Below are the code and all the weights of a small trained network. Each question names an input and a class and asks about switching units off, where a switched-off unit gives its printed mean instead of its output.

import numpy as np


def w(rows, s, z=0):
    codes = np.array(rows[::2]) - 128.0
    scale = np.full(codes.shape[1], s)
    scale[-1] = z or s
    return codes * scale


def norm(h):
    return h / np.sqrt((h * h).mean(-1, keepdims=True) + 1e-5)


def f(y):
    return np.maximum(y, 0)


def log_softmax(a):
    a = a - a.max(-1, keepdims=True)
    return a - np.log(np.exp(a).sum(-1, keepdims=True))


def net(x, mask):
    res = np.array(x, float).reshape(1, 3) / 4 @ E
    u = 0
    for l in range(2):
        y = f(norm(res) @ A[l][:, :-1].T + A[l][:, -1])
        res = res + np.where(mask[u : u + 4], y, B[l][:, -1]) @ B[l][:, :-1]
        u += 4
    return log_softmax(norm(res)[-1] @ U[:, :-1].T + U[:, -1])


A, B = {}, {}
E = w([
[58,100,101,160,136,73,171,111,198],'x0',
[121,96,147,97,187,63,29,118,1],'x1',
[43,175,118,35,195,109,155,70,151],'x2',
],0.0096)
A[0] = w([
[112,196,196,180,81,164,170,185,192,251],'0.n1',
[149,219,31,86,153,173,163,127,172,87],'0.n2',
[50,30,57,180,122,96,98,128,129,52],'0.n3',
[140,28,133,148,231,96,148,163,253,91],'0.n4',
],0.0059,0.0026)
B[0] = w([
[173,155,80,131,154,126,70,153,27,253],'0.n1',
[11,4,98,177,79,144,223,158,46,204],'0.n2',
[96,13,187,186,1,140,162,35,136,189],'0.n3',
[138,220,63,127,148,11,74,143,145,193],'0.n4',
],0.0084,0.0055)
A[1] = w([
[171,69,240,203,182,82,80,123,83,115],'1.n1',
[190,140,84,138,103,116,89,190,163,89],'1.n2',
[216,50,101,149,143,237,77,147,104,22],'1.n3',
[41,117,199,117,2,216,149,55,69,254],'1.n4',
],0.0071,0.0015)
B[1] = w([
[143,112,151,100,173,73,161,167,235,254],'1.n1',
[114,198,60,95,214,2,60,105,167,189],'1.n2',
[7,139,143,112,57,189,193,15,130,234],'1.n3',
[241,56,203,187,156,137,84,195,124,237],'1.n4',
],0.011,0.0056)
U = w([
[16,160,37,141,50,196,209,89,90,211],'0',
[202,26,161,233,128,158,223,182,128,232],'1',
[86,101,204,84,133,84,97,68,151,75],'2',
[158,192,130,56,247,152,88,194,82,84],'3',
[189,232,61,209,134,72,108,139,166,8],'4',
],0.012,0.0017)

Each question gives the input, the list of numbers given to net, and the class t.
The units are the neurons (one row each of A and B). Each row of codes is followed by its name. A weight is (code - 128) times the scale printed after its matrix; where a second scale follows, it is the last column's (A, B and U).
mask holds one flag per neuron, layer by layer. A switched-off neuron (its flag False) gives its mean, the last column of its row in B, instead of its output. The means were averaged over made-up inputs and are rounded, as every weight is.
A unit's drop is (log p(t) with every unit on - log p(t) with that unit switched off) / (log p(t) with every unit on - log p(t) with every unit switched off).
The circuit of an input: a set's keep is (log p(t) with only the set's units on - log p(t) with every unit switched off) / (log p(t) with every unit on - log p(t) with every unit switched off). Starting from all 8 units, units are removed one at a time, each time the one whose removal leaves the highest keep (on an exact tie, the one counted first), for as long as the keep stays at least 0.8.
circuit, biggest first: the units of the circuit, biggest drop first
most important unit: the unit with the biggest drop
k most important neurons: the k neurons with the biggest drops, biggest first
top k neurons in layer l: the k neurons of layer l with the biggest drops, biggest first
input [-8,0,1], class 1: 2 most important neurons : [0.n4, 0.n1]
input [-5,-4,7], class 1: most important neuron : [0.n2]
input [-4,3,-3], class 2: 4 most important neurons : [1.n3, 1.n1, 0.n2, 0.n3]
input [-5,4,-4], class 2: circuit, biggest first : [1.n3, 1.n1]
input [-6,-1,-1], class 0: 2 most important neurons : [1.n3, 0.n3]
input [-1,4,-3], class 2: top 2 neurons in layer 0 : [0.n2, 0.n3]
input [8,8,-1], class 1: circuit, biggest first : [0.n3, 1.n4]
input [2,-2,-8], class 4: circuit, biggest first : [1.n2, 0.n2]
input [-2,0,5], class 1: circuit, biggest first : [1.n4, 0.n2]
input [7,0,-6], class 4: top 3 neurons in layer 0 : [0.n4, 0.n2, 0.n1]
input [-8,7,-3], class 2: 3 most important neurons : [1.n3, 0.n1, 0.n4]
input [-5,5,0], class 2: circuit, biggest first : [1.n3, 0.n1]
input [7,5,0], class 1: circuit, biggest first : [0.n3, 1.n4]
input [1,-6,0], class 4: 3 most important neurons : [1.n3, 0.n1, 0.n4]
input [6,-7,0], class 4: 3 most important neurons : [0.n4, 1.n3, 0.n1]
input [-8,5,-4], class 2: 3 most important neurons : [1.n3, 0.n1, 1.n1]
input [1,-2,-1], class 4: most important unit : 0.n4
input [-8,4,-7], class 2: top 3 neurons in layer 0 : [0.n2, 0.n3, 0.n1]
input [-1,-1,6], class 1: circuit, biggest first : [1.n4, 0.n2]
input [0,2,3], class 3: circuit, biggest first : [1.n3]
input [-7,-4,-1], class 0: 3 most important neurons : [1.n3, 0.n1, 0.n3]
input [-8,8,-1], class 2: 3 most important neurons : [1.n3, 0.n1, 0.n4]
input [8,8,0], class 1: 2 most important neurons : [0.n3, 1.n3]
input [-8,2,-8], class 2: top 3 neurons in layer 1 : [1.n3, 1.n2, 1.n1]
input [0,-3,-4], class 0: 2 most important neurons : [1.n3, 1.n4]
